Below is a small trained network, with its code and all its weights. Each question gives an input and a target symbol and asks what happens when units are switched off, that is, made to give their printed mean instead of their output.

import numpy as np


def w(rows, s, z=0):
    codes = np.array(rows[::2]) - 128.0
    scale = np.full(codes.shape[1], s)
    scale[-1] = z or s
    return codes * scale


def norm(h):
    return h / np.sqrt((h * h).mean(-1, keepdims=True) + 1e-5)


def f(y):
    return np.maximum(y, 0)


def softmax(a):
    e = np.exp(a - a.max(-1, keepdims=True))
    return e / e.sum(-1, keepdims=True)


def log_softmax(a):
    a = a - a.max(-1, keepdims=True)
    return a - np.log(np.exp(a).sum(-1, keepdims=True))


def net(x, mask):
    ids = ['ΞΨβηλστ'.index(c) for c in x.split()]
    T = len(ids)
    res = E[ids] + P[:T]
    r = norm(res)
    for j in range(3):
        rows = slice(2 * j, 2 * j + 2)
        q, k, v = (r @ M[0][rows].T for M in (Q, K, V))
        z = softmax(np.where(np.tri(T) > 0, q @ k.T / 2**0.5, -1e9)) @ v
        o = O[0][rows]
        res = res + np.where(mask[j], z, o[:, -1]) @ o[:, :-1]
    y = f(norm(res) @ A[0][:, :-1].T + A[0][:, -1])
    res = res + np.where(mask[3:27], y, B[0][:, -1]) @ B[0][:, :-1]
    return log_softmax(norm(res)[-1] @ U[:, :-1].T + U[:, -1])


Q, K, V, O, A, B = {}, {}, {}, {}, {}, {}
E = w([
[189,116,5],'Ξ',
[122,129,144],'Ψ',
[113,134,52],'β',
[158,171,202],'η',
[120,126,93],'λ',
[68,114,93],'σ',
[109,141,32],'τ',
],0.023)
P = w([
[112,186,64],'0',
[97,241,42],'1',
[116,41,98],'2',
[118,22,98],'3',
[108,230,100],'4',
[111,242,105],'5',
[128,2,153],'6',
[128,8,148],'7',
[114,209,143],'8',
[116,194,147],'9',
[137,54,182],'10',
[136,83,136],'11',
[123,170,137],'12',
],0.0083)
Q[0] = w([
[167,204,97],'h0',
[190,66,77],'h0',
[55,139,150],'h1',
[139,195,120],'h1',
[5,142,132],'h2',
[179,196,132],'h2',
],0.019)
K[0] = w([
[79,14,204],'h0',
[30,225,184],'h0',
[73,74,211],'h1',
[166,45,123],'h1',
[3,66,141],'h2',
[225,52,145],'h2',
],0.014)
V[0] = w([
[161,104,98],'h0',
[66,113,109],'h0',
[217,150,170],'h1',
[214,114,67],'h1',
[8,121,142],'h2',
[3,114,137],'h2',
],0.018)
O[0] = w([
[148,55,145,135],'h0',
[96,72,65,186],'h0',
[134,142,28,26],'h1',
[145,7,110,128],'h1',
[47,90,99,235],'h2',
[37,79,89,245],'h2',
],0.012)
A[0] = w([
[140,169,218,118],'n0',
[114,117,87,123],'n1',
[125,51,210,48],'n2',
[159,110,132,1],'n3',
[106,148,93,138],'n4',
[78,143,181,95],'n5',
[111,56,171,102],'n6',
[106,207,71,143],'n7',
[230,73,94,11],'n8',
[158,118,75,112],'n9',
[95,173,153,37],'n10',
[118,152,131,115],'n11',
[131,43,134,94],'n12',
[159,85,83,79],'n13',
[129,127,138,90],'n14',
[151,123,133,105],'n15',
[105,150,97,135],'n16',
[155,134,217,82],'n17',
[163,66,167,74],'n18',
[117,126,121,124],'n19',
[81,122,93,127],'n20',
[145,200,134,66],'n21',
[159,170,249,121],'n22',
[194,173,45,137],'n23',
],0.012,0.0048)
B[0] = w([
[133,111,218,154],'n0',
[153,157,162,194],'n1',
[140,135,56,162],'n2',
[139,127,123,128],'n3',
[148,134,152,181],'n4',
[145,118,79,175],'n5',
[172,191,79,208],'n6',
[144,152,174,157],'n7',
[90,24,84,158],'n8',
[115,97,125,146],'n9',
[161,147,82,131],'n10',
[142,128,116,130],'n11',
[178,197,94,201],'n12',
[128,107,127,151],'n13',
[129,125,124,128],'n14',
[121,148,115,135],'n15',
[147,132,148,177],'n16',
[139,132,209,152],'n17',
[123,113,169,149],'n18',
[137,139,127,155],'n19',
[180,193,132,254],'n20',
[143,52,160,132],'n21',
[76,90,251,165],'n22',
[161,69,166,154],'n23',
],0.028,0.0064)
U = w([
[162,56,97,220],'Ξ',
[119,231,186,12],'Ψ',
[173,148,105,84],'β',
[127,145,219,255],'η',
[181,151,92,54],'λ',
[3,124,98,149],'σ',
[168,145,106,72],'τ',
],0.016,0.0062)

Each question gives the input, a string of symbols that net reads in full, and the target symbol t.
The units are the heads (2 rows each of Q, K, V and O) and the neurons (one row each of A and B). Each row of codes is followed by its name. A weight is (code - 128) times the scale printed after its matrix; where a second scale follows, it is the last column's (O, A, B and U).
mask holds one flag per unit, heads first, then neurons. A switched-off unit (its flag False) gives its mean, the last column of its rows in O or B, instead of its output. The means were averaged over made-up inputs and are rounded, as every weight is.
A unit's drop is (log p(t) with every unit on - log p(t) with that unit switched off) / (log p(t) with every unit on - log p(t) with every unit switched off).
The circuit of an input: a set's keep is (log p(t) with only the set's units on - log p(t) with every unit switched off) / (log p(t) with every unit on - log p(t) with every unit switched off). Starting from the 12 units with the biggest drops (on a tie, the unit counted first), units are removed one at a time, each time the one whose removal leaves the highest keep (on an exact tie, the one counted first), for as long as the keep stays at least 0.8.
units of the circuit, in order: the units of the circuit, biggest drop first
which heads matter: for each layer, one digit per head in row order, 1 if its drop is at least 0.15 and else 0, layers parted by /
drop of u: that unit's drop, to one decimal
input Ψ Ψ τ τ Ψ η λ, target Ψ: which heads matter : 010
input λ η Ξ λ, target η: which heads matter : 101
input σ σ η Ψ Ψ η Ψ, target Ψ: which heads matter : 110
input β β η Ξ σ λ, target Ξ: which heads matter : 011
input η η λ, target η: units of the circuit, in order : (h0)
input σ Ψ η σ Ψ Ψ, target σ: which heads matter : 001
input λ λ Ψ τ Ψ β η Ξ Ψ Ψ β, target Ψ: which heads matter : 100
input σ σ Ψ τ σ η η η λ σ Ψ λ τ, target Ψ: which heads matter : 000
input β Ξ λ Ψ η Ψ β, target η: which heads matter : 111
input β η λ Ξ λ β, target Ξ: which heads matter : 110
input β σ λ σ Ξ, target Ξ: which heads matter : 001
input Ψ β β η η τ, target η: drop of h0 : 0.1
input τ Ψ τ σ λ η β σ η λ, target σ: drop of h2 : 1.6
input σ τ τ τ σ λ λ Ψ σ Ξ, target Ξ: drop of h2 : 0.4
input τ η Ξ β Ξ Ξ λ Ξ β, target Ξ: drop of n20 : 0.1
